Below is a small trained network, with its code and all its weights. Each question gives an input and a class and asks what happens when units are switched off, that is, made to give their printed mean instead of their output.

import numpy as np


def w(rows, s, z=0):
    codes = np.array(rows[::2]) - 128.0
    scale = np.full(codes.shape[1], s)
    scale[-1] = z or s
    return codes * scale


def f(y):
    return np.maximum(y, 0)


def log_softmax(a):
    a = a - a.max(-1, keepdims=True)
    return a - np.log(np.exp(a).sum(-1, keepdims=True))


def net(x, mask):
    res = np.array(x, float).reshape(1, 4) / 4 @ E
    y = f(res @ A[0][:, :-1].T + A[0][:, -1])
    res = res + np.where(mask, y, B[0][:, -1]) @ B[0][:, :-1]
    return log_softmax(res[-1] @ U[:, :-1].T + U[:, -1])


A, B = {}, {}
E = w([
[52,182,117,11,102,85,29,95,149],'x0',
[196,213,82,50,95,171,176,118,155],'x1',
[219,95,172,165,88,132,45,167,255],'x2',
[87,28,133,86,193,135,58,153,165],'x3',
],0.0097)
A[0] = w([
[91,85,136,96,140,140,102,128,127,221],'neuron 1',
[214,130,136,161,107,127,129,127,160,255],'neuron 2',
[53,106,130,132,135,115,147,130,95,82],'neuron 3',
[59,161,123,108,145,145,153,121,69,204],'neuron 4',
[133,98,123,82,153,136,65,136,160,197],'neuron 5',
[176,169,124,170,125,143,235,128,100,173],'neuron 6',
[141,111,148,221,128,116,79,133,147,230],'neuron 7',
[132,103,149,188,101,145,102,129,165,204],'neuron 8',
[187,136,126,128,130,154,150,129,159,24],'neuron 9',
[148,187,116,151,130,121,203,133,129,134],'neuron 10',
[169,104,125,182,134,123,104,137,147,109],'neuron 11',
[135,144,126,165,118,131,202,124,99,251],'neuron 12',
[34,172,138,120,124,123,130,131,76,241],'neuron 13',
[125,33,125,153,131,123,148,131,117,124],'neuron 14',
[191,130,128,121,129,139,203,126,139,194],'neuron 15',
[99,3,137,201,166,134,166,130,97,194],'neuron 16',
],0.016,0.0026)
B[0] = w([
[139,56,132,122,105,117,106,110,129,192],'neuron 1',
[137,204,171,141,114,128,150,180,150,201],'neuron 2',
[124,117,68,109,137,90,146,142,167,191],'neuron 3',
[104,150,105,123,123,42,187,146,142,223],'neuron 4',
[128,87,149,91,52,139,70,139,152,202],'neuron 5',
[113,100,117,117,97,191,175,89,33,235],'neuron 6',
[143,115,136,212,130,122,86,75,81,198],'neuron 7',
[130,134,157,189,128,118,85,128,107,183],'neuron 8',
[107,176,129,111,170,173,145,134,193,171],'neuron 9',
[132,139,128,98,100,176,169,115,92,201],'neuron 10',
[151,164,118,183,139,135,112,132,125,174],'neuron 11',
[137,81,122,87,151,153,162,134,121,203],'neuron 12',
[131,174,48,94,172,108,91,71,118,225],'neuron 13',
[114,144,119,152,201,164,107,142,151,189],'neuron 14',
[139,128,133,76,112,207,130,128,107,197],'neuron 15',
[130,72,146,149,253,133,160,175,159,248],'neuron 16',
],0.023,0.019)
U = w([
[145,97,142,254,198,156,94,176,131,217],'0',
[151,184,168,226,48,100,80,146,129,80],'1',
[61,49,48,154,210,73,170,175,149,8],'2',
[123,142,103,107,121,225,205,142,45,123],'3',
[90,15,93,97,72,103,46,130,188,240],'4',
[76,208,36,98,97,61,107,78,136,216],'5',
[141,202,140,116,79,166,84,202,231,24],'6',
],0.0086,0.0018)

Each question gives the input, the list of numbers given to net, and the class t.
The units are the neurons (one row each of A and B). Each row of codes is followed by its name. A weight is (code - 128) times the scale printed after its matrix; where a second scale follows, it is the last column's (A, B and U).
mask holds one flag per neuron, in row order. A switched-off neuron (its flag False) gives its mean, the last column of its row in B, instead of its output. The means were averaged over made-up inputs and are rounded, as every weight is.
A unit's drop is (log p(t) with every unit on - log p(t) with that unit switched off) / (log p(t) with every unit on - log p(t) with every unit switched off).
The circuit of an input: a set's keep is (log p(t) with only the set's units on - log p(t) with every unit switched off) / (log p(t) with every unit on - log p(t) with every unit switched off). Starting from the 12 units with the biggest drops (on a tie, the unit counted first), units are removed one at a time, each time the one whose removal leaves the highest keep (on an exact tie, the one counted first), for as long as the keep stays at least 0.8.
circuit, biggest first: the units of the circuit, biggest drop first
k most important neurons: the k neurons with the biggest drops, biggest first
drop of u: that unit's drop, to one decimal
input [5,-3,6,3], class 4: circuit, biggest first => [neuron 5]
input [8,-7,-4,8], class 4: 2 most important neurons => [neuron 5; neuron 1]
input [8,-2,-3,7], class 4: 2 most important neurons => [neuron 5; neuron 1]
input [5,-8,8,7], class 0: 2 most important neurons => [neuron 7; neuron 8]
input [-6,-4,-3,7], class 0: 3 most important neurons => [neuron 14; neuron 4; neuron 7]
input [0,0,6,-6], class 1: 2 most important neurons => [neuron 16; neuron 2]
input [7,7,-7,-6], class 5: 2 most important neurons => [neuron 13; neuron 4]
input [1,3,8,-1], class 1: drop of neuron 8 => 0.3
input [1,-2,3,-3], class 1: drop of neuron 16 => 0.6
input [4,6,3,-3], class 6: drop of neuron 6 => 0.5
input [-3,1,2,5], class 0: drop of neuron 2 => 0.0
